Below is a small trained network, with its code and all its weights. Each question gives an input and a target symbol and asks what happens when units are switched off, that is, made to give their printed mean instead of their output.

import numpy as np


def w(rows, s, z=0):
    codes = np.array(rows[::2]) - 128.0
    scale = np.full(codes.shape[1], s)
    scale[-1] = z or s
    return codes * scale


def norm(h):
    return h / np.sqrt((h * h).mean(-1, keepdims=True) + 1e-5)


def f(y):
    return np.maximum(y, 0)


def softmax(a):
    e = np.exp(a - a.max(-1, keepdims=True))
    return e / e.sum(-1, keepdims=True)


def log_softmax(a):
    a = a - a.max(-1, keepdims=True)
    return a - np.log(np.exp(a).sum(-1, keepdims=True))


def net(x, mask):
    ids = ['αβγεζηθλξπτψω'.index(c) for c in x.split()]
    T = len(ids)
    res = E[ids] + P[:T]
    u = 0
    for l in range(3):
        q, k, v = (norm(res) @ M[l].T for M in (Q, K, V))
        z = softmax(np.where(np.tri(T) > 0, q @ k.T / 4**0.5, -1e9)) @ v
        res = res + np.where(mask[u], z, O[l][:, -1]) @ O[l][:, :-1]
        u += 1
        y = f(norm(res) @ A[l][:, :-1].T + A[l][:, -1])
        res = res + np.where(mask[u : u + 4], y, B[l][:, -1]) @ B[l][:, :-1]
        u += 4
    return log_softmax(norm(res)[-1] @ U[:, :-1].T + U[:, -1])


Q, K, V, O, A, B = {}, {}, {}, {}, {}, {}
E = w([
[78,116,187,104],'α',
[136,183,129,89],'β',
[148,126,190,181],'γ',
[163,104,138,98],'ε',
[84,165,185,164],'ζ',
[128,81,116,82],'η',
[202,126,229,212],'θ',
[170,142,94,233],'λ',
[108,175,116,130],'ξ',
[161,102,221,116],'π',
[18,250,81,171],'τ',
[161,100,148,106],'ψ',
[133,174,85,90],'ω',
],0.026)
P = w([
[222,253,164,134],'0',
[206,181,129,133],'1',
[189,156,124,138],'2',
[170,145,125,138],'3',
[166,135,125,136],'4',
[156,131,129,133],'5',
[146,129,135,131],'6',
[139,127,138,130],'7',
[133,122,138,125],'8',
[132,131,143,125],'9',
],0.0071)
Q[0] = w([
[138,28,161,102],'0.h0',
[118,158,7,79],'0.h0',
[117,177,243,73],'0.h0',
[136,216,9,106],'0.h0',
],0.015)
K[0] = w([
[100,40,169,172],'0.h0',
[94,131,17,90],'0.h0',
[25,198,248,32],'0.h0',
[152,196,30,50],'0.h0',
],0.013)
V[0] = w([
[159,125,41,158],'0.h0',
[105,135,112,82],'0.h0',
[57,207,74,204],'0.h0',
[109,125,255,141],'0.h0',
],0.006)
O[0] = w([
[194,252,104,127,97],'0.h0',
[144,142,96,88,118],'0.h0',
[29,206,222,115,6],'0.h0',
[34,3,123,171,173],'0.h0',
],0.004,0.0018)
A[0] = w([
[191,144,166,254,147],'0.n0',
[86,107,62,139,254],'0.n1',
[126,191,117,92,30],'0.n2',
[134,104,180,141,184],'0.n3',
],0.013,0.0045)
B[0] = w([
[13,2,6,248,253],'0.n0',
[122,206,231,164,210],'0.n1',
[145,164,185,101,166],'0.n2',
[146,161,114,20,189],'0.n3',
],0.0085,0.0065)
Q[1] = w([
[9,3,194,131],'1.h0',
[178,157,139,88],'1.h0',
[173,187,197,57],'1.h0',
[244,29,190,45],'1.h0',
],0.012)
K[1] = w([
[36,32,159,75],'1.h0',
[180,158,136,74],'1.h0',
[164,187,153,39],'1.h0',
[161,63,89,9],'1.h0',
],0.014)
V[1] = w([
[137,82,158,165],'1.h0',
[111,26,196,95],'1.h0',
[157,154,113,149],'1.h0',
[3,117,190,166],'1.h0',
],0.0049)
O[1] = w([
[11,144,72,110,138],'1.h0',
[197,165,17,255,252],'1.h0',
[26,51,160,104,98],'1.h0',
[222,108,92,43,27],'1.h0',
],0.0055,0.0015)
A[1] = w([
[143,93,97,77,146],'1.n0',
[27,86,109,48,94],'1.n1',
[216,111,143,58,1],'1.n2',
[125,88,249,65,178],'1.n3',
],0.012,0.0083)
B[1] = w([
[77,173,43,177,207],'1.n0',
[91,200,41,15,151],'1.n1',
[95,130,1,185,186],'1.n2',
[151,33,99,213,253],'1.n3',
],0.0099,0.0077)
Q[2] = w([
[99,184,158,112],'2.h0',
[16,179,89,42],'2.h0',
[251,213,140,173],'2.h0',
[223,102,96,66],'2.h0',
],0.015)
K[2] = w([
[101,126,92,67],'2.h0',
[74,252,69,209],'2.h0',
[173,120,149,10],'2.h0',
[206,206,101,148],'2.h0',
],0.013)
V[2] = w([
[35,135,95,47],'2.h0',
[2,235,19,185],'2.h0',
[138,227,67,188],'2.h0',
[234,226,69,122],'2.h0',
],0.0048)
O[2] = w([
[71,25,161,106,94],'2.h0',
[2,195,150,40,255],'2.h0',
[82,124,11,86,199],'2.h0',
[195,210,117,66,122],'2.h0',
],0.0079,0.0045)
A[2] = w([
[124,52,103,86,203],'2.n0',
[200,128,150,135,2],'2.n1',
[206,85,151,151,160],'2.n2',
[249,108,124,172,20],'2.n3',
],0.018,0.0096)
B[2] = w([
[192,80,162,87,254],'2.n0',
[62,135,6,154,134],'2.n1',
[148,180,181,202,161],'2.n2',
[140,149,25,181,152],'2.n3',
],0.019,0.0088)
U = w([
[176,91,184,50,201],'α',
[179,217,90,214,63],'β',
[58,35,165,131,66],'γ',
[123,128,129,131,93],'ε',
[216,187,141,88,183],'ζ',
[102,164,8,82,91],'η',
[132,93,211,172,169],'θ',
[6,109,71,237,6],'λ',
[128,134,113,132,119],'ξ',
[217,147,197,176,157],'π',
[83,181,116,117,195],'τ',
[127,127,154,134,167],'ψ',
[44,83,138,77,123],'ω',
],0.018,0.012)

Each question gives the input, a string of symbols that net reads in full, and the target symbol t.
The units are the heads (4 rows each of Q, K, V and O) and the neurons (one row each of A and B). Each row of codes is followed by its name. A weight is (code - 128) times the scale printed after its matrix; where a second scale follows, it is the last column's (O, A, B and U).
mask holds one flag per unit, layer by layer, with each layer's heads first. A switched-off unit (its flag False) gives its mean, the last column of its rows in O or B, instead of its output. The means were averaged over made-up inputs and are rounded, as every weight is.
A unit's drop is (log p(t) with every unit on - log p(t) with that unit switched off) / (log p(t) with every unit on - log p(t) with every unit switched off).
The circuit of an input: a set's keep is (log p(t) with only the set's units on - log p(t) with every unit switched off) / (log p(t) with every unit on - log p(t) with every unit switched off). Starting from the 12 units with the biggest drops (on a tie, the unit counted first), units are removed one at a time, each time the one whose removal leaves the highest keep (on an exact tie, the one counted first), for as long as the keep stays at least 0.8.
units of the circuit, in order: the units of the circuit, biggest drop first
most important unit: the unit with the biggest drop
top k neurons: the k neurons with the biggest drops, biggest first
top k neurons in layer l: the k neurons of layer l with the biggest drops, biggest first
drop when u is switched off: that unit's drop, to one decimal
input λ ω λ ξ ξ ε η ψ η ξ, target ζ: units of the circuit, in order	0.n0, 1.n0
input ε π γ τ π ω ω λ π ε, target π: top neuron in layer 2	2.n2
input ψ τ ξ ξ β ε, target β: units of the circuit, in order	0.n0, 2.h0, 2.n3
input λ τ η η ψ, target α: top 3 neurons	0.n1, 1.n0, 1.n3
input ξ τ η ζ λ α, target α: top 4 neurons	1.n1, 2.n0, 0.n0, 1.n3
input τ ψ η λ ω π η η ξ ε, target π: units of the circuit, in order	2.h0, 2.n2
input τ λ η η η ε η η β ψ, target β: units of the circuit, in order	0.n0, 2.h0, 2.n3
input η λ η ε η η α β η ψ, target β: top 4 neurons	1.n3, 0.n0, 1.n0, 2.n3
input π ψ α η π ξ, target π: top 4 neurons	0.n0, 1.n3, 1.n2, 1.n0
input ω ψ τ γ η, target η: units of the circuit, in order	1.h0, 1.n3
input π η η ξ ε ξ ξ ε τ ψ, target π: units of the circuit, in order	2.n2, 2.h0
input η α λ ε ξ, target θ: units of the circuit, in order	0.n0, 2.h0, 1.n1, 1.n0
input η β ξ, target β: top 3 neurons	0.n0, 0.n2, 1.n0
input η τ ξ η ξ, target τ: top 3 neurons	2.n0, 0.n0, 2.n2
input η η ψ, target α: top 2 neurons	0.n1, 1.n3
input ζ η β λ ξ, target β: top 3 neurons	0.n0, 1.n0, 1.n2
input τ ξ η ζ ε ξ, target ω: most important unit	0.h0
input η ξ λ ξ β, target β: top 2 neurons	0.n0, 2.n2
input η ω γ γ θ η λ, target λ: top 2 neurons	0.n0, 1.n3
input λ α λ η ξ β, target β: top 3 neurons	0.n0, 1.n3, 2.n2
input η ξ π η γ, target γ: top 2 neurons	0.n0, 0.n3
input ψ η ε, target η: top neuron	0.n0
input ξ λ β η ε, target β: top 3 neurons in layer 1	1.n0, 1.n1, 1.n3
input λ τ ψ γ η τ ψ π ξ ξ, target π: top 2 neurons in layer 0	0.n0, 0.n2
input π ε η ψ α, target α: drop when 2.n3 is switched off	0.0
